Below is a small trained network, with its code and all its weights. Each question gives an input and a class and asks what happens when units are switched off, that is, made to give their printed mean instead of their output.

import numpy as np


def w(rows, s, z=0):
    codes = np.array(rows[::2]) - 128.0
    scale = np.full(codes.shape[1], s)
    scale[-1] = z or s
    return codes * scale


def norm(h):
    return h / np.sqrt((h * h).mean(-1, keepdims=True) + 1e-5)


def f(y):
    return y / 2 * (1 + np.tanh(0.7978845608 * (y + 0.044715 * y**3)))


def log_softmax(a):
    a = a - a.max(-1, keepdims=True)
    return a - np.log(np.exp(a).sum(-1, keepdims=True))


def net(x, mask):
    res = np.array(x, float).reshape(1, 6) / 4 @ E
    u = 0
    for l in range(4):
        y = f(norm(res) @ A[l][:, :-1].T + A[l][:, -1])
        res = res + np.where(mask[u : u + 6], y, B[l][:, -1]) @ B[l][:, :-1]
        u += 6
    return log_softmax(norm(res)[-1] @ U[:, :-1].T + U[:, -1])


A, B = {}, {}
E = w([
[9,84,208],'x0',
[127,133,122],'x1',
[132,124,133],'x2',
[130,127,125],'x3',
[63,169,30],'x4',
[133,54,98],'x5',
],0.0013)
A[0] = w([
[87,149,73,151],'0.n0',
[219,102,255,167],'0.n1',
[163,78,82,114],'0.n2',
[55,131,216,248],'0.n3',
[228,83,253,161],'0.n4',
[141,167,161,150],'0.n5',
],0.0034,0.0014)
B[0] = w([
[130,86,65,157],'0.n0',
[16,163,3,248],'0.n1',
[119,181,173,139],'0.n2',
[236,186,81,252],'0.n3',
[86,152,4,255],'0.n4',
[84,248,94,147],'0.n5',
],0.0028,0.0013)
A[1] = w([
[92,166,55,108],'1.n0',
[48,140,179,141],'1.n1',
[153,2,89,119],'1.n2',
[155,203,156,208],'1.n3',
[184,107,91,3],'1.n4',
[159,122,120,4],'1.n5',
],0.0042,0.00065)
B[1] = w([
[134,79,96,252],'1.n0',
[155,62,152,131],'1.n1',
[76,254,127,196],'1.n2',
[69,138,102,162],'1.n3',
[115,124,157,141],'1.n4',
[135,118,170,108],'1.n5',
],0.004,0.0016)
A[2] = w([
[81,112,233,254],'2.n0',
[214,206,43,27],'2.n1',
[195,46,197,115],'2.n2',
[149,4,50,188],'2.n3',
[156,230,47,212],'2.n4',
[249,169,176,54],'2.n5',
],0.0024,0.00016)
B[2] = w([
[192,118,123,92],'2.n0',
[124,107,253,218],'2.n1',
[146,78,81,63],'2.n2',
[86,206,10,160],'2.n3',
[15,146,200,253],'2.n4',
[155,18,147,85],'2.n5',
],0.0019,0.0016)
A[3] = w([
[108,110,141,80],'3.n0',
[48,4,219,173],'3.n1',
[195,87,92,195],'3.n2',
[64,46,92,92],'3.n3',
[232,222,88,250],'3.n4',
[131,97,147,32],'3.n5',
],0.0036,0.0018)
B[3] = w([
[95,165,69,100],'3.n0',
[160,1,143,112],'3.n1',
[88,36,74,117],'3.n2',
[205,157,102,145],'3.n3',
[127,12,162,255],'3.n4',
[126,198,28,61],'3.n5',
],0.0032,0.0017)
U = w([
[83,132,48,144],'0',
[92,133,123,164],'1',
[190,30,148,157],'2',
[86,186,158,113],'3',
[132,159,132,139],'4',
[120,156,128,117],'5',
[254,175,179,3],'6',
],0.0074,0.0065)

Each question gives the input, the list of numbers given to net, and the class t.
The units are the neurons (one row each of A and B). Each row of codes is followed by its name. A weight is (code - 128) times the scale printed after its matrix; where a second scale follows, it is the last column's (A, B and U).
mask holds one flag per neuron, layer by layer. A switched-off neuron (its flag False) gives its mean, the last column of its row in B, instead of its output. The means were averaged over made-up inputs and are rounded, as every weight is.
A unit's drop is (log p(t) with every unit on - log p(t) with that unit switched off) / (log p(t) with every unit on - log p(t) with every unit switched off).
The circuit of an input: a set's keep is (log p(t) with only the set's units on - log p(t) with every unit switched off) / (log p(t) with every unit on - log p(t) with every unit switched off). Starting from the 12 units with the biggest drops (on a tie, the unit counted first), units are removed one at a time, each time the one whose removal leaves the highest keep (on an exact tie, the one counted first), for as long as the keep stays at least 0.8.
circuit, biggest first: the units of the circuit, biggest drop first
unit that matters most: the unit with the biggest drop
k most important neurons: the k neurons with the biggest drops, biggest first
top k neurons in layer l: the k neurons of layer l with the biggest drops, biggest first
drop when u is switched off: that unit's drop, to one decimal
input [-8,-2,8,0,6,5], class 2: circuit, biggest first -> (3.n4; 0.n1; 0.n4)
input [-7,6,1,-4,1,1], class 2: circuit, biggest first -> (3.n4; 0.n1)
input [-8,2,-6,5,7,-5], class 2: unit that matters most -> 1.n2
input [-6,0,3,5,-7,7], class 0: circuit, biggest first -> (0.n1; 0.n3; 1.n2)
input [2,6,0,4,-8,-7], class 0: circuit, biggest first -> (0.n1; 0.n4)
input [8,-1,5,5,5,3], class 2: 2 most important neurons -> (3.n1; 0.n4)
input [-3,0,0,5,-5,5], class 0: 2 most important neurons -> (0.n1; 0.n4)
input [-5,-4,-4,1,2,6], class 3: 2 most important neurons -> (1.n2; 0.n3)
input [6,1,0,-6,-7,-4], class 0: 4 most important neurons -> (0.n4; 0.n1; 0.n3; 1.n2)
input [3,-4,2,-1,-8,3], class 0: 2 most important neurons -> (0.n4; 0.n1)
input [-5,7,6,0,-7,-7], class 0: top 2 neurons in layer 1 -> (1.n2; 1.n0)
input [8,0,-4,-1,2,8], class 2: top 2 neurons in layer 0 -> (0.n4; 0.n1)
input [-8,4,0,-3,1,2], class 2: 2 most important neurons -> (0.n1; 3.n4)
input [-7,0,-1,1,3,7], class 2: 4 most important neurons -> (3.n4; 0.n1; 0.n4; 1.n3)
input [-6,4,0,-1,1,3], class 2: 3 most important neurons -> (3.n4; 0.n1; 2.n5)
input [-7,-5,-2,2,-4,-7], class 2: circuit, biggest first -> (3.n4)
input [8,6,8,5,3,-2], class 2: 2 most important neurons -> (0.n4; 0.n1)
input [8,0,8,6,3,-4], class 2: top 2 neurons in layer 1 -> (1.n1; 1.n2)
input [-8,4,2,3,0,-2], class 2: 2 most important neurons -> (3.n4; 1.n2)
input [2,-2,-3,-2,-8,8], class 0: most important neuron -> (0.n1)
input [-4,-2,4,-3,2,5], class 3: 2 most important neurons -> (1.n2; 0.n3)
input [-6,1,-4,-1,-8,6], class 0: drop when 0.n3 is switched off -> 0.3
input [5,0,0,6,-8,3], class 0: drop when 0.n1 is switched off -> 1.0
input [2,-1,-4,3,-6,-1], class 0: drop when 0.n2 is switched off -> 0.0
input [3,-3,4,3,-2,7], class 3: drop when 1.n2 is switched off -> 1.4
